Each row is followed by roughly how far along a hidden order it lies, from 0 to 10. A new part has a new order.
(in the rows, 128 means zero)
[181 141 107 194 174 133 118 105  14  90 143 127 129 131  75 152 127 145
 107 131 197 142 137 161]  10
[178 122 124 156 162 124 136 133 110 123 131 129 120 130 109 140 149 142
 122 156 140 119 133 134]  3
[153 122 129 164 151 120 134 128  14  95 135 142 132 121 117 152 131 124
 110 141 179 132 148 138]  4
[145 127 177 163 103 149 135 127  39 148 144 127 129 126 179 141 163 140
 147 176 106  98 164 127]  7
[169 142 122 179 162 123 122 111  23 100 142 141 132 126  96 152 134 143
 115 132 181 129 126 151]  6
[156 117 126 175 161 122 136 125 112 118 132 141 119 114 133 149 155 132
 125 162 129 109 141 132]  2
[181 122 106 193 189 113 126 111   3  70 136 142 123 117  79 160 147 132
 107 135 214 132 141 148]  4
[132 125 142 144 152 127 138 143 117 120 128 142 137 127 147 135 145 129
 137 150 133 126 130 132]  3
[167 137 139 177 157 124 124 117  27 129 143 128 124 129 105 135 153 144
 129 157 160 118 148 132]  5
[155 132 157 169 114 145 131 117  29 104 149 128 138 126 146 145 136 144
 135 149 144 106 160 135]  7
[151 122 122 158 163 122 136 129 118 125 133 142 129 119 126 158 135 130
 115 157 132 131 136 135]  0
[154 136 130 164 146 123 135 112   5  93 147 140 132 118 122 158 135 145
 114 138 174 131 150 133]  5
[151 139 132 162 148 123 135 131  13  96 130 140 133 119 121 158 131 130
 115 138 174 133 147 142]  6
[173 118 135 183 167 121 134 115  29 113 135 138 130 118 113 165 154 133
 121 163 163 112 143 135]  4
[177 125 113 197 188 118 119 127 108 116 133 128 117 129  76 139 148 146
 119 146 156 127 128 148]  4
[144 142 129 152 143 121 122 116  16 104 142 142 133 122  92 153 129 130
 115 135 178 136 142 137]  9
[152 135 135 161 133 123 122 109  25  92 139 140 131 119 119 158 133 132
 113 144 162 131 149 150]  8
[187 127  80 207 229 109 122 102 134  80 135 140 118 115  44 161 126 134
  96 146 194 140 125 161]  0
[162 146 116 179 190 136 122 113   5 124 141 128 120 136  75 127 143 142
 122 138 202 136 134 142]  6
[149 121 125 158 134 125 138 134 135  99 130 143 134 119 137 161 152 134
 119 142 124 128 151 131]  2
[154 138 125 180 159 120 132 129  21  91 133 141 130 119 106 156 147 131
 123 135 173 122 144 142]  4
[167 141 116 193 173 116 118 103   7  84 146 141 127 121  88 155 130 131
 105 133 198 138 143 158]  10
[164 137 134 181 150 138 122 111  18  94 144 127 132 129  98 143 135 144
 112 134 169 117 147 148]  7
[153 133 138 167 147 120 123 108  14  96 147 141 131 116 120 168 136 133
 112 144 165 125 154 148]  8
[174 138 127 186 168 138 121 113  11 122 144 127 117 128  90 140 148 144
 124 154 182 122 129 152]  5
[153 129 157 174 138 143 129 118  28 134 146 127 125 126 145 154 156 145
 136 169 132 105 142 138]  4
[184 133 127 205 177 135 120 111  14 104 151 127 116 124  87 149 152 145
 118 162 173 112 147 156]  7
[157 137 121 211 177 134 119 105  10  89 147 128 128 119  71 160 130 147
 105 138 192 134 144 153]  10
[178 119 117 210 171 136 120 108 126 111 137 124 116 126  98 146 153 145
 125 162 141 114 135 139]  3
[151 131 144 188 138 122 124 110  18  91 146 142 134 117 130 166 137 134
 110 144 167 122 163 133]  8
[161 114 136 173 147 125 138 131 125 118 134 127 120 123 117 152 158 145
 127 166 106 102 144 128]  0
[202 122  87 198 222 112 124 105  93  86 136 142 107 115  54 146 147 133
 103 152 184 123 126 154]  1
[146 145 119 148 164 121 131 131  29 103 128 142 133 127  97 145 124 129
 112 122 181 147 134 144]  5
[152 136 137 199 151 130 123 112   7  93 149 140 131 117 102 159 135 143
 113 142 167 129 151 146]  7
[212 137 132 194 157 137 124 111  24  95 145 128 131 128  93 139 133 143
 112 144 173 118 146 146]  8
[165 116 135 201 146 126 139 136 113 130 136 127 122 124 129 142 156 144
 132 167  95 108 141 129]  3
[168 142 113 194 182 118 117 105  16  83 143 128 128 131  67 157 127 145
 108 127 199 142 136 146]  7
[146 127 129 161 146 128 141 146 125 156 128 129 128 137 137 135 148 140
 140 145 123 127 129 125]  3
[194 135  73 190 225 112 123 114 105 107 133 129 111 133  20 131 137 149
 108 133 205 142 113 161]  2
[167 136 130 192 144 138 124 113  31 106 145 125 135 127 103 130 135 144
 129 139 175 117 143 149]  8
[157 130 130 186 141 119 132 119  12  72 137 140 127 113 109 167 138 134
 104 147 173 125 153 137]  5
[156 131 155 172 137 143 128 121  18 134 143 128 126 128 136 136 151 144
 135 164 144 109 143 136]  5
[181 137 119 200 223 132 118 102  35 109 146 128 113 125  70 146 151 145
 114 153 193 120 146 144]  5
[147 120 143 135 126 130 142 146 134 148 131 127 129 131 151 140 155 140
 141 162 101 112 140 120]  0
[174 133 148 185 135 140 128 117  20 106 145 127 136 129 121 141 152 145
 131 148 143 112 155 141]  9
[164 129 139 210 157 119 121 100  17  77 148 141 124 113 115 175 142 134
 106 150 169 119 157 154]  7
[174 137 111 210 180 136 121 108 116 120 131 127 118 129  85 138 148 143
 120 152 146 123 127 141]  4
[153 132 142 181 148 140 127 117  16 103 144 128 122 127 114 145 156 142
 132 163 147 115 153 144]  8
[161 124 106 177 172 118 130 120  99  82 135 142 127 118  86 159 126 131
 106 150 158 123 128 144]  4
[173 119 115 196 180 121 132 126  88 111 138 128 116 127  87 145 152 145
 121 158 150 117 139 141]  3
[175 140 127 186 158 137 120 110  20  96 145 128 130 122  90 158 129 143
 112 132 179 135 143 151]  9
[157 148 125 161 155 125 124 124  31 118 137 128 135 139  90 140 141 142
 131 117 196 139 133 140]  6
[159 127 107 153 145 118 131 128 115  95 132 140 131 123  98 152 145 131
 124 146 166 141 118 141]  2
[174 139 125 199 176 136 120 108  12  94 143 128 118 129  82 140 151 144
 122 156 178 120 144 140]  5
[159 139 128 166 168 121 133 128  13  98 131 139 131 120 105 154 134 132
 116 133 189 140 146 139]  5
[165 125 120 148 160 123 137 134 114 135 131 127 121 133  99 137 151 142
 129 150 140 125 131 133]  0
[159 124 113 170 185 121 133 128  34  97 132 141 130 121 107 154 130 130
 124 152 178 137 129 135]  3
[140 139 139 169 140 126 125 122  25 111 141 142 137 124 137 149 130 143
 122 132 168 124 144 132]  6
[179 138 122 213 167 120 119 103  10  81 148 143 127 119  73 157 133 146
 107 138 196 132 147 155]  7
[162 125 107 168 182 119 130 125 116 117 132 129 118 131  77 140 146 141
 121 149 153 126 128 139]  1
[145 118 129 159 154 125 136 132 114 125 134 142 121 117 139 161 137 132
 125 162 121 124 139 124]  1
